[-6.0, -6.6, 15.2, -7.5, -11.9, 0.2, 19.8, 17.9, 9.7, -10.0, 8.6, -0.6, -4.1, 19.9, -16.4, 37.0, 12.9, 4.9, 10.7, -4.7, -12.1, 4.2, -1.4, 3.9, -2.4, 15.6, -23.2, -11.0, 14.7] : J838.U
[-1.7, 5.5, 3.1, -29.7, -0.8, -15.2, -13.6, -11.0, -13.5, 5.7, 10.7, -0.8, -4.9, -4.5, 11.0, 18.3, -6.3, -2.8, -4.5, -8.4, -9.2, -0.8, 5.6, -3.9, -21.5, -15.2, -30.6, 5.1, 6.6] : J773.F
[5.2, 12.1, -10.5, -7.9, -4.9, -6.4, 1.0, -3.3, -7.5, 1.6, 8.0, -7.5, -8.0, 1.0, 11.5, 28.7, -7.2, -3.9, -1.8, -6.6, -5.4, -2.5, -3.5, 0.7, -10.4, -17.5, -10.0, 31.3, 11.8] : J773.K
[10.3, 12.8, -5.7, -10.4, -0.6, -0.9, 1.5, -6.6, -2.7, -3.4, -7.1, -19.1, 2.6, -4.2, -0.9, 41.2, -18.9, -12.1, -3.3, -6.7, -5.1, -2.5, 7.8, -3.6, -8.3, -23.0, -11.7, 6.0, 8.4] : J773.K
[6.7, 1.2, 1.5, 2.6, -2.3, -1.9, 13.8, 1.1, -2.7, 8.1, 1.8, -18.3, 11.0, 9.1, 10.1, 42.0, 4.8, -2.2, 0.9, -8.0, -11.9, -1.8, 22.8, 1.0, -16.4, -5.5, -32.3, -6.3, 7.9] : J773.F
[-4.3, 5.9, 6.5, -12.4, -7.0, 2.3, 50.4, 23.5, 15.1, -10.2, -15.8, -16.0, 5.4, 26.8, -23.9, 63.4, 7.5, 6.7, -0.7, -8.3, 6.8, 6.2, 0.7, 4.5, -12.2, 12.7, -40.6, -7.6, 18.9] : J838.S
[-1.1, 4.0, 5.6, -3.3, -8.3, -1.8, 7.2, 13.8, 9.3, -5.8, -14.9, 3.9, -10.3, 14.6, -12.8, 19.5, 7.8, 0.6, 6.3, 1.9, -18.6, 1.1, -6.5, 0.9, 0.4, 8.3, -18.7, -8.8, 9.1] : J838.U
[6.8, 3.7, 2.0, -3.0, -0.1, -8.3, -20.7, -6.9, -3.1, 6.2, 31.6, -1.1, -9.8, 15.2, 13.4, 14.5, -2.0, -0.9, -6.8, -5.8, -22.1, 3.4, -2.8, -2.9, -4.0, -3.1, -27.3, 17.0, 10.6] : J773.F
[0.3, 12.8, -6.5, -8.9, -6.5, -3.4, 21.4, 12.1, -5.2, -16.3, -15.1, -30.7, -8.4, 8.8, 4.0, 63.2, 1.6, -6.4, 5.2, -10.5, -21.0, -23.1, -1.2, 4.2, -21.4, 0.3, -31.5, -6.3, 16.1] : J773.K
[-2.0, -6.6, 22.2, -3.7, -13.5, 37.3, 29.8, 20.2, 11.5, -6.3, -1.4, -8.6, 1.4, 29.9, -13.2, 26.7, -1.1, 11.3, -1.0, -1.3, -19.8, 12.0, -6.3, -2.6, -11.6, 10.6, -8.4, -4.6, 13.4] : J838.S
[-5.0, -10.5, 7.8, -17.0, -0.5, 4.9, 4.1, 0.5, 15.7, 5.2, 5.2, 10.2, 4.4, 18.8, -1.5, 23.0, 39.3, 1.3, 8.3, 11.0, 6.5, 6.5, 20.4, -2.7, -0.6, -21.3, 5.0, 4.9, 5.4] : J838.U
[10.7, 5.8, -1.5, -11.2, -11.8, 5.3, 22.8, 12.2, 5.1, 14.5, 5.2, -14.3, 6.5, 15.2, 9.6, 49.2, 19.4, -4.6, 1.8, -5.8, -10.9, 0.2, 12.0, 0.7, -11.4, -5.6, -34.0, 5.3, 18.5] : J773.F
[-0.2, -1.9, 17.0, -12.1, -10.0, -0.9, 17.8, 10.5, 12.9, -4.4, 7.7, -4.4, -5.3, 26.9, -7.5, 55.0, 7.3, 5.4, -0.8, -1.2, -6.0, 7.5, -13.3, -2.5, -14.4, -5.0, -15.3, -6.1, 16.8] : J838.U
[11.6, -7.7, 0.9, -7.8, -4.0, -6.5, 22.7, 7.3, 5.1, 8.9, -3.6, -17.1, -3.0, 8.3, 9.4, 54.1, -3.8, -2.0, 0.6, -6.5, -7.2, -3.5, -10.1, 13.0, -14.7, -1.8, -31.8, -0.9, 12.7] : J773.F
[5.2, 7.5, 2.0, 1.7, 7.5, -5.1, -11.6, -3.4, -3.9, 0.6, 0.8, -25.6, -13.9, 27.8, 2.4, 24.6, -12.0, -1.5, -12.5, -2.8, -16.4, 4.6, -15.7, 14.6, -10.8, -32.0, 4.2, 9.0, 6.4] : J773.K
[-1.6, -8.5, 16.1, 9.3, -0.2, -1.2, -33.9, -6.6, 5.7, 0.7, 16.1, 16.1, -5.3, 17.1, -5.4, -2.0, 0.0, 3.1, -10.5, 5.3, -3.7, 7.3, -1.9, -4.8, 1.9, -10.2, 12.5, 2.4, 1.3] : J838.S
[6.5, 4.9, -4.6, -1.6, -22.1, -3.4, 9.6, -1.5, -2.3, 6.8, -4.9, -10.3, 4.3, -1.7, 17.1, 23.7, -3.2, -5.4, 2.6, -1.0, -3.9, -5.7, 3.3, 1.3, -13.3, -11.1, -14.8, 0.9, 5.6] : J773.F
